Below are the code and all the weights of a small trained network. Each question names an input and a class and asks about switching units off, where a switched-off unit gives its printed mean instead of its output.

import numpy as np


def w(rows, s, z=0):
    codes = np.array(rows[::2]) - 128.0
    scale = np.full(codes.shape[1], s)
    scale[-1] = z or s
    return codes * scale


def f(y):
    return y / 2 * (1 + np.tanh(0.7978845608 * (y + 0.044715 * y**3)))


def log_softmax(a):
    a = a - a.max(-1, keepdims=True)
    return a - np.log(np.exp(a).sum(-1, keepdims=True))


def net(x, mask):
    res = np.array(x, float).reshape(1, 7) / 4 @ E
    y = f(res @ A[0][:, :-1].T + A[0][:, -1])
    res = res + np.where(mask, y, B[0][:, -1]) @ B[0][:, :-1]
    return log_softmax(res[-1] @ U[:, :-1].T + U[:, -1])


A, B = {}, {}
E = w([
[128,123,139,128],'x0',
[75,137,120,44],'x1',
[132,124,138,127],'x2',
[115,245,230,152],'x3',
[129,119,143,131],'x4',
[228,161,103,160],'x5',
[126,125,133,131],'x6',
],0.011)
A[0] = w([
[246,178,62,36,160],'neuron 1',
[139,83,175,97,94],'neuron 2',
[159,190,136,205,48],'neuron 3',
[155,123,197,136,94],'neuron 4',
[83,225,167,96,163],'neuron 5',
[94,175,62,156,184],'neuron 6',
[59,75,109,119,140],'neuron 7',
[43,82,94,72,133],'neuron 8',
[214,48,113,154,2],'neuron 9',
[87,49,201,166,119],'neuron 10',
[71,22,100,62,76],'neuron 11',
[94,124,133,64,98],'neuron 12',
[139,25,161,86,118],'neuron 13',
[171,56,76,161,224],'neuron 14',
[70,80,24,101,85],'neuron 15',
[118,68,101,48,96],'neuron 16',
[132,80,170,138,118],'neuron 17',
[176,51,76,143,209],'neuron 18',
[123,72,163,77,99],'neuron 19',
[132,125,214,83,153],'neuron 20',
[182,202,130,214,50],'neuron 21',
[94,71,103,82,90],'neuron 22',
[195,75,88,133,37],'neuron 23',
[143,19,61,204,194],'neuron 24',
[161,97,179,133,103],'neuron 25',
[180,40,77,147,38],'neuron 26',
[88,63,186,179,131],'neuron 27',
],0.011,0.0079)
B[0] = w([
[53,100,194,147,195],'neuron 1',
[196,140,105,121,126],'neuron 2',
[218,214,87,163,179],'neuron 3',
[182,77,107,127,148],'neuron 4',
[34,22,169,136,213],'neuron 5',
[103,155,174,133,156],'neuron 6',
[194,150,92,106,186],'neuron 7',
[206,118,105,95,207],'neuron 8',
[135,255,197,187,163],'neuron 9',
[126,92,189,116,160],'neuron 10',
[198,172,116,120,215],'neuron 11',
[196,130,38,64,152],'neuron 12',
[136,166,101,119,175],'neuron 13',
[79,74,72,93,236],'neuron 14',
[171,158,113,158,203],'neuron 15',
[187,147,75,111,183],'neuron 16',
[118,138,104,113,134],'neuron 17',
[83,56,102,104,232],'neuron 18',
[162,137,111,127,146],'neuron 19',
[46,88,46,149,167],'neuron 20',
[227,240,133,175,198],'neuron 21',
[219,178,46,124,175],'neuron 22',
[105,126,203,205,160],'neuron 23',
[44,21,152,96,251],'neuron 24',
[148,140,170,122,132],'neuron 25',
[27,151,244,198,182],'neuron 26',
[117,80,177,116,159],'neuron 27',
],0.0061,0.012)
U = w([
[67,74,60,20,196],'0',
[69,127,142,200,208],'1',
[254,165,46,115,4],'2',
],0.0071,0.0037)

Each question gives the input, the list of numbers given to net, and the class t.
The units are the neurons (one row each of A and B). Each row of codes is followed by its name. A weight is (code - 128) times the scale printed after its matrix; where a second scale follows, it is the last column's (A, B and U).
mask holds one flag per neuron, in row order. A switched-off neuron (its flag False) gives its mean, the last column of its row in B, instead of its output. The means were averaged over made-up inputs and are rounded, as every weight is.
A unit's drop is (log p(t) with every unit on - log p(t) with that unit switched off) / (log p(t) with every unit on - log p(t) with every unit switched off).
The circuit of an input: a set's keep is (log p(t) with only the set's units on - log p(t) with every unit switched off) / (log p(t) with every unit on - log p(t) with every unit switched off). Starting from the 12 units with the biggest drops (on a tie, the unit counted first), units are removed one at a time, each time the one whose removal leaves the highest keep (on an exact tie, the one counted first), for as long as the keep stays at least 0.8.
units of the circuit, in order: the units of the circuit, biggest drop first
top k neurons: the k neurons with the biggest drops, biggest first
drop when u is switched off: that unit's drop, to one decimal
input [8,-2,1,-8,-1,8,0], class 1: units of the circuit, in order -> [neuron 26]
input [7,0,3,-4,6,6,7], class 1: top 2 neurons -> [neuron 9; neuron 26]
input [7,6,-8,3,-3,6,4], class 1: units of the circuit, in order -> [neuron 14; neuron 1; neuron 8]
input [-7,0,2,-8,0,5,-2], class 1: top 4 neurons -> [neuron 26; neuron 9; neuron 23; neuron 1]
input [-1,3,2,6,-1,8,-8], class 1: top 2 neurons -> [neuron 1; neuron 5]
input [7,-1,-5,-7,-7,4,-6], class 1: top 3 neurons -> [neuron 26; neuron 9; neuron 23]
input [4,-4,-7,8,1,5,2], class 2: top 2 neurons -> [neuron 21; neuron 3]
input [4,-8,8,-5,-2,2,-5], class 1: top 2 neurons -> [neuron 9; neuron 26]
input [5,-5,-6,3,4,1,-1], class 2: drop when neuron 21 is switched off -> 0.2
input [7,3,4,0,6,-3,-5], class 2: drop when neuron 14 is switched off -> 0.3
input [-5,2,3,0,8,-8,-7], class 2: drop when neuron 7 is switched off -> 0.1
